[  4 -18   8 -24   1 -11   8  -4  27   4   5  -3 -17  -1  -2   4  52   9
  11  -6  23  -4   6   4   2 -77  26 -23 -41   1  -4  -1  15 -10  -2 -14
  22  12  10  14  13   1 -24] : [39]/<46>
[ 14 -19  -5 -12  -1 -12   3   9  22 -30 -15  -1 -21   0  12   1  58   0
  46   0 -55   0  19  15 -18 -67  22 -18 -42   7 -10 -23  20 -14  11 -41
  14  -5 -15  -4   8 -10 -56] : [30]/<47>
[  3  -9  -5 -11 -13   9  16  -5  -1  -1   5  -6  -7   6  42 -10  38 -18
  -3   4  12 -12 -15  30 -14 -53  11 -55 -26 -33 -15   4   5  -8  13   1
   9  15   8  -4  -8 -12   5] : [35]/<36>
[  4 -16   8 -12 -10   2  -3   1  10 -18 -13 -20  -7   7  -4  18  41   8
  18  -7  19  19  15   8  13 -50  20 -34 -25  -3 -14  16  11  11  -1 -14
  10  -1 -26   5   4  -2 -21] : [39]/<47>
[-11  -7 -14 -11   6  -2   4   0  10  -7   1  -5  -8   2  26  -5  29   1
   6   3 -10  -3  -3   9  -7 -64  14   5 -20  -3  -7   5  -5   4   1 -24
  15   6 -12 -15  -9  -9   2] : [39]/<47>
[  5 -12   0 -10   5   1   6  -5  21  -1 -12   9 -20  -6 -14   2  40  13
  13  -3  18 -13   4  11  10 -56  16   1 -28  16 -11 -11   8 -19  -7 -22
  22  -2  15   1  15  -4 -19] : [39]/<47>
[  0  -8   9  -8  -6  -4   6  17  13  -9   5   0  -9   8  -1   9  45  26
   1  -6 -33 -11  11  26   3 -91  29 -10 -27  11 -10  -8  13   4  -5 -15
  29   6  -1   4 -12  -9 -13] : [39]/<47>
[ -1 -12  -4 -11   5 -23  16   8   8 -17   1   2 -17 -23  28  -6  64 -14
  45  15 -75 -13   9  15 -27 -59   5  -7 -36 -11 -13 -17   2  -2   6 -33
   7   9  16 -40  -5 -21 -44] : [30]/<47>
[  4 -10  -1   2  -3  -3  -3  -4  27  -6   6  -5 -16   1   7   1  29  20
  18 -12   4   8  12   4   4 -54  19 -12 -27  15  -2 -13  12  -5  -4 -22
  24  -7 -34  -3  -1   2 -19] : [39]/<47>
[  6 -24  -5 -14  12 -11   9   4  34  -4 -13   3 -27  -3  -9   2  44  16
  15   3 -24 -30   0  13   8 -47  20  10 -35  16  -5 -18   9 -34 -16 -42
  25 -13  24   4   9  -2 -38] : [35]/<47>
[ 12 -28  15  -2   5 -12  37   6  39   6 -12   0 -15  -5  -6   0  44   2
  21   0  12 -30   2  14   5 -19  12 -19 -25  -4 -12  -2  12 -37 -12   0
  18  -4  67  15  32   5 -26] : [35]/<36>
[  1 -21   3  -9   2 -12   6  -7  23  -5  -6  -5 -17  -2  12   2  48  10
  13  -5   4 -11   2  16  -1 -80  24 -12 -48  10   0 -21  12 -16 -11 -36
  21  -1  19   8  21  -1  -6] : [35]/<47>
[  0 -14  -2 -14   0   0   3   9  14 -16  -6 -23 -16  -3  11  -1  51  -5
  33  -4 -26   6   8   2  -6 -48   9 -11 -35  13  -3  -6   9  -6  -3 -31
   4   6  -9  -9   8  -8 -26] : [30]/<47>
[  7 -20   8  -8  16  -6   1   8  25 -14 -24   1  -8   2  -8 -11  39   5
  43  -8 -54   3  15   2  -3 -20  14  19 -17  17   2 -19   7 -24 -11 -30
  10 -12  15 -26  17  -9 -71] : [30]/<47>
[ -1 -11  -3 -13   2  -9   8  -4  23   0  -2  -5  -2  -4   7   7  38  17
  13  -8  -5 -16   7  17  -5 -62  19  -2 -38  12 -10 -10   1 -11   8 -30
  18  -4   8 -12  10   0 -10] : [35]/<47>
[ 13 -28   7 -12   1 -14  21  -1  39  -2   2  -7 -17   2   3   0  49   8
  32  -1  10 -22   5  26  13 -22  22 -45 -38   5 -13   1  15 -30 -12  -6
  28  -3  50  16  30   1 -36] : [39]/<36>
[ -7 -19  21 -31  -7  11   2  21   8   0  10   3   1 -13 -24  18  30  10
 -10   8  -6  -7  16  19   7 -40  12  17 -16 -15 -17 -14  10  44 -22  14
   9  27   7 -13  -6  -4   8] : [39]/<47>
[  2 -22  -1  -8   8  -9   3   8  15  -7 -11   8 -21  -2  -3   3  33  16
  40  -9 -78 -20   8   3  -7 -46  10  14 -27   9 -13 -14   9 -18  -2 -25
  18 -11   4  -8   1  -4 -48] : [30]/<47>
[ -1 -13  20 -14  12 -10  -2   6  21   1  -4  -9 -11  -4 -28  16  28  18
   4  -1  21  -4   2  10  12 -54  21   2 -26   7  -5 -14   3   3 -12 -16
  16   1  11   9   7   8  -8] : [39]/<47>
[ -9 -13  -5  -6 -12   1   8  -6   2  -8   4 -36 -12   5  13   0  38   7
  13 -11 -22  -1  -5   7  -6 -71  19 -14 -35  15 -22 -12   3  -6   1 -32
  12  -5 -31 -10   6 -12  -7] : [39]/<47>
[-12  -2   7   6   5  -2  -7  -2  13   1  -6  -5 -14  -3  -5   8  21   5
   5  12  -5 -11  -1  16 -13 -42  11  -1 -21  10  -6  -9   6 -19   7 -24
   7  -4   0   6   4   4  -3] : [39]/<47>
[ 16 -42  -1 -14  -7 -22  16  17  41 -19   2  -1 -14   3  15  -2  72  12
  54  -3 -64 -11  21  18  -3 -66  24 -32 -41  17 -15  -3  18 -17 -10 -17
  24  -5  18   0  19  -2 -70] : [30]/<47>
